Below is a small trained network, with its code and all its weights. Each question gives an input and a class and asks what happens when units are switched off, that is, made to give their printed mean instead of their output.

import numpy as np


def w(rows, s, z=0):
    codes = np.array(rows[::2]) - 128.0
    scale = np.full(codes.shape[1], s)
    scale[-1] = z or s
    return codes * scale


def f(y):
    return np.maximum(y, 0)


def log_softmax(a):
    a = a - a.max(-1, keepdims=True)
    return a - np.log(np.exp(a).sum(-1, keepdims=True))


def net(x, mask):
    res = np.array(x, float).reshape(1, 7) / 4 @ E
    y = f(res @ A[0][:, :-1].T + A[0][:, -1])
    res = res + np.where(mask, y, B[0][:, -1]) @ B[0][:, :-1]
    return log_softmax(res[-1] @ U[:, :-1].T + U[:, -1])


A, B = {}, {}
E = w([
[144,242,99],'x0',
[158,87,30],'x1',
[103,152,140],'x2',
[192,60,39],'x3',
[2,184,61],'x4',
[55,81,29],'x5',
[65,12,160],'x6',
],0.0066)
A[0] = w([
[83,120,174,117],'neuron 0',
[127,128,129,112],'neuron 1',
[150,105,129,239],'neuron 2',
[181,194,119,118],'neuron 3',
[77,133,9,255],'neuron 4',
[176,51,149,224],'neuron 5',
],0.012,0.0049)
B[0] = w([
[31,82,166,168],'neuron 0',
[119,121,138,128],'neuron 1',
[154,78,128,191],'neuron 2',
[222,182,113,182],'neuron 3',
[133,23,3,255],'neuron 4',
[226,23,67,228],'neuron 5',
],0.008,0.0097)
U = w([
[153,122,156,222],'0',
[210,254,134,38],'1',
[128,130,201,124],'2',
[167,68,12,200],'3',
[3,149,137,49],'4',
[147,132,127,23],'5',
[133,178,88,3],'6',
[82,203,153,104],'7',
],0.011,0.0044)

Each question gives the input, the list of numbers given to net, and the class t.
The units are the neurons (one row each of A and B). Each row of codes is followed by its name. A weight is (code - 128) times the scale printed after its matrix; where a second scale follows, it is the last column's (A, B and U).
mask holds one flag per neuron, in row order. A switched-off neuron (its flag False) gives its mean, the last column of its row in B, instead of its output. The means were averaged over made-up inputs and are rounded, as every weight is.
A unit's drop is (log p(t) with every unit on - log p(t) with that unit switched off) / (log p(t) with every unit on - log p(t) with every unit switched off).
The circuit of an input: a set's keep is (log p(t) with only the set's units on - log p(t) with every unit switched off) / (log p(t) with every unit on - log p(t) with every unit switched off). Starting from all 6 units, units are removed one at a time, each time the one whose removal leaves the highest keep (on an exact tie, the one counted first), for as long as the keep stays at least 0.8.
units of the circuit, in order: the units of the circuit, biggest drop first
top k neurons: the k neurons with the biggest drops, biggest first
drop of u: that unit's drop, to one decimal
input [5,-6,0,0,6,-8,7], class 4: top neuron : [neuron 0]
input [5,-1,-8,-7,2,3,-8], class 1: units of the circuit, in order : [neuron 3; neuron 5]
input [-6,-7,-6,-6,1,8,-8], class 4: units of the circuit, in order : [neuron 5; neuron 3]
input [1,-6,5,-4,4,0,0], class 4: units of the circuit, in order : [neuron 0; neuron 5]
input [2,-1,0,2,-2,-5,-5], class 1: top 2 neurons : [neuron 4; neuron 3]
input [-1,-6,1,2,8,-2,2], class 4: units of the circuit, in order : [neuron 5; neuron 0]
input [8,-2,-8,-8,-2,6,-3], class 1: top 2 neurons : [neuron 3; neuron 5]
input [0,-8,-1,1,1,2,-4], class 7: units of the circuit, in order : [neuron 5; neuron 4]
input [6,-8,2,5,-6,-7,3], class 1: units of the circuit, in order : [neuron 4; neuron 3]
input [8,-2,-4,-4,-3,-5,3], class 1: units of the circuit, in order : [neuron 3; neuron 4]
input [5,1,3,-5,-3,-6,4], class 1: top 3 neurons : [neuron 4; neuron 3; neuron 5]
input [-2,-8,0,-6,3,-6,4], class 4: top 3 neurons : [neuron 0; neuron 5; neuron 3]
input [-1,0,0,-7,-2,4,-5], class 7: units of the circuit, in order : [neuron 5; neuron 4]
input [8,5,-3,-5,4,-2,-7], class 1: units of the circuit, in order : [neuron 3]
input [3,-6,8,-3,1,-8,6], class 7: top 3 neurons : [neuron 4; neuron 5; neuron 2]
input [-3,-6,-7,-3,-2,-3,-3], class 2: top 2 neurons : [neuron 4; neuron 0]
input [-3,-4,-4,-4,-6,5,1], class 0: top 2 neurons : [neuron 4; neuron 0]
input [6,-3,4,2,-3,-4,-4], class 1: drop of neuron 3 : 0.1
input [6,-3,-8,-7,-7,4,-7], class 1: drop of neuron 3 : 0.1
input [-2,-2,1,-3,5,-3,8], class 4: top neuron : [neuron 0]
input [1,-2,0,6,0,-5,-8], class 1: drop of neuron 1 : 0.0
